Here is a tiny trained network, its code and every weight. The questions are about switching its units off for an input and a target symbol, where a switched-off unit gives its printed mean instead of its output.

import numpy as np


def w(rows, s, z=0):
    codes = np.array(rows[::2]) - 128.0
    scale = np.full(codes.shape[1], s)
    scale[-1] = z or s
    return codes * scale


def norm(h):
    return h / np.sqrt((h * h).mean(-1, keepdims=True) + 1e-5)


def f(y):
    return y / 2 * (1 + np.tanh(0.7978845608 * (y + 0.044715 * y**3)))


def softmax(a):
    e = np.exp(a - a.max(-1, keepdims=True))
    return e / e.sum(-1, keepdims=True)


def log_softmax(a):
    a = a - a.max(-1, keepdims=True)
    return a - np.log(np.exp(a).sum(-1, keepdims=True))


def net(x, mask):
    ids = ['ΛΠΦΨαβγεζμξ'.index(c) for c in x.split()]
    T = len(ids)
    res = E[ids] + P[:T]
    r = norm(res)
    for j in range(2):
        rows = slice(3 * j, 3 * j + 3)
        q, k, v = (r @ M[0][rows].T for M in (Q, K, V))
        z = softmax(np.where(np.tri(T) > 0, q @ k.T / 3**0.5, -1e9)) @ v
        o = O[0][rows]
        res = res + np.where(mask[j], z, o[:, -1]) @ o[:, :-1]
    y = f(norm(res) @ A[0][:, :-1].T + A[0][:, -1])
    res = res + np.where(mask[2:10], y, B[0][:, -1]) @ B[0][:, :-1]
    return log_softmax(norm(res)[-1] @ U[:, :-1].T + U[:, -1])


Q, K, V, O, A, B = {}, {}, {}, {}, {}, {}
E = w([
[160,146,200,112,187],'Λ',
[146,130,179,82,169],'Π',
[143,137,179,79,174],'Φ',
[220,122,139,5,175],'Ψ',
[149,191,219,171,193],'α',
[169,105,211,186,129],'β',
[197,60,225,252,72],'γ',
[179,74,163,48,224],'ε',
[225,32,93,85,157],'ζ',
[184,121,36,77,163],'μ',
[212,157,137,192,26],'ξ',
],0.0031)
P = w([
[254,89,149,72,87],'0',
[150,174,110,160,158],'1',
[115,114,137,74,53],'2',
[107,160,100,166,150],'3',
[70,102,108,86,56],'4',
[88,161,104,154,147],'5',
],0.005)
Q[0] = w([
[116,128,182,164,167],'head 0',
[183,170,134,116,151],'head 0',
[102,135,170,184,167],'head 0',
[100,205,104,142,253],'head 1',
[115,172,86,146,166],'head 1',
[96,93,108,111,84],'head 1',
],0.0072)
K[0] = w([
[110,113,120,210,99],'head 0',
[178,74,99,99,61],'head 0',
[70,118,71,145,112],'head 0',
[55,103,1,184,88],'head 1',
[81,136,74,168,92],'head 1',
[180,202,192,127,199],'head 1',
],0.0052)
V[0] = w([
[166,214,73,210,141],'head 0',
[183,80,91,68,75],'head 0',
[93,197,61,159,34],'head 0',
[192,57,241,127,129],'head 1',
[138,8,65,185,170],'head 1',
[68,151,145,12,253],'head 1',
],0.0036)
O[0] = w([
[97,207,46,90,148,121],'head 0',
[179,43,70,167,89,211],'head 0',
[235,175,95,114,67,27],'head 0',
[13,100,151,65,41,251],'head 1',
[57,22,119,255,176,77],'head 1',
[177,114,198,103,180,129],'head 1',
],0.0034,0.0025)
A[0] = w([
[157,56,74,65,187,64],'neuron 0',
[141,170,51,135,201,140],'neuron 1',
[147,2,72,59,117,176],'neuron 2',
[154,66,214,75,93,248],'neuron 3',
[181,101,156,64,44,209],'neuron 4',
[81,130,83,78,162,92],'neuron 5',
[101,225,166,186,208,134],'neuron 6',
[143,46,98,209,229,40],'neuron 7',
],0.0046,0.0012)
B[0] = w([
[79,140,230,172,93,156],'neuron 0',
[210,96,81,195,82,160],'neuron 1',
[71,137,90,63,113,224],'neuron 2',
[157,54,33,156,128,253],'neuron 3',
[81,77,29,113,172,242],'neuron 4',
[121,176,202,254,69,140],'neuron 5',
[113,68,102,82,94,212],'neuron 6',
[71,172,74,152,196,150],'neuron 7',
],0.004,0.003)
U = w([
[224,253,194,28,173,163],'Λ',
[36,171,136,19,38,120],'Π',
[181,89,177,98,168,49],'Φ',
[154,120,122,141,125,1],'Ψ',
[166,109,143,125,133,19],'α',
[160,3,13,35,60,192],'β',
[216,226,41,195,23,160],'γ',
[223,146,45,240,231,177],'ε',
[90,148,211,202,21,101],'ζ',
[19,129,96,211,216,98],'μ',
[97,119,205,142,193,106],'ξ',
],0.0056,0.0039)

Each question gives the input, a string of symbols that net reads in full, and the target symbol t.
The units are the heads (3 rows each of Q, K, V and O) and the neurons (one row each of A and B). Each row of codes is followed by its name. A weight is (code - 128) times the scale printed after its matrix; where a second scale follows, it is the last column's (O, A, B and U).
mask holds one flag per unit, heads first, then neurons. A switched-off unit (its flag False) gives its mean, the last column of its rows in O or B, instead of its output. The means were averaged over made-up inputs and are rounded, as every weight is.
A unit's drop is (log p(t) with every unit on - log p(t) with that unit switched off) / (log p(t) with every unit on - log p(t) with every unit switched off).
The circuit of an input: a set's keep is (log p(t) with only the set's units on - log p(t) with every unit switched off) / (log p(t) with every unit on - log p(t) with every unit switched off). Starting from all 10 units, units are removed one at a time, each time the one whose removal leaves the highest keep (on an exact tie, the one counted first), for as long as the keep stays at least 0.8.
circuit, biggest first: the units of the circuit, biggest drop first
top k neurons: the k neurons with the biggest drops, biggest first
heads that matter: for each layer, one digit per head in row order, 1 if its drop is at least 0.15 and else 0, layers parted by /
input α Π ξ α Λ Π, target Λ: top 4 neurons -> [neuron 3; neuron 4; neuron 2; neuron 0]
input Λ Λ Λ α Φ μ, target ε: heads that matter -> 01
input Ψ α γ Φ μ Φ, target ε: circuit, biggest first -> [head 1; neuron 1]
input Φ Ψ α Λ, target Λ: circuit, biggest first -> [head 1; neuron 4]
input ε α α γ, target ζ: circuit, biggest first -> [neuron 4; head 0; neuron 3]
input μ ε Π α Φ Π, target Λ: heads that matter -> 01
input Φ Ψ μ Ψ, target ε: top 4 neurons -> [neuron 1; neuron 7; neuron 0; neuron 6]
input α ζ Φ γ ξ Ψ, target γ: heads that matter -> 01
input α Φ α β, target Π: heads that matter -> 10
input α α Π γ, target ζ: heads that matter -> 11
input γ Ψ α α Φ Φ, target Λ: heads that matter -> 01
input α α ε ξ ζ Φ, target γ: top 2 neurons -> [neuron 1; neuron 4]
input β Λ μ Φ, target ε: top 2 neurons -> [neuron 1; neuron 2]
input Π μ β Φ α α, target Λ: top 3 neurons -> [neuron 3; neuron 4; neuron 6]
input ξ Φ Π ξ γ Λ, target γ: heads that matter -> 11
input Λ Π Ψ ζ, target μ: top 2 neurons -> [neuron 7; neuron 0]
input ζ ε μ Ψ, target ε: top 2 neurons -> [neuron 1; neuron 7]
input ζ α α β, target Π: circuit, biggest first -> [head 0; neuron 6; neuron 3]
input μ ξ β α, target γ: heads that matter -> 10
input Π Π Φ α β α, target Π: heads that matter -> 00
input ζ ζ Ψ Ψ, target μ: heads that matter -> 11
input Λ α Π Λ Ψ μ, target ε: heads that matter -> 01
input γ α Φ μ Π β, target ε: top 2 neurons -> [neuron 2; neuron 0]
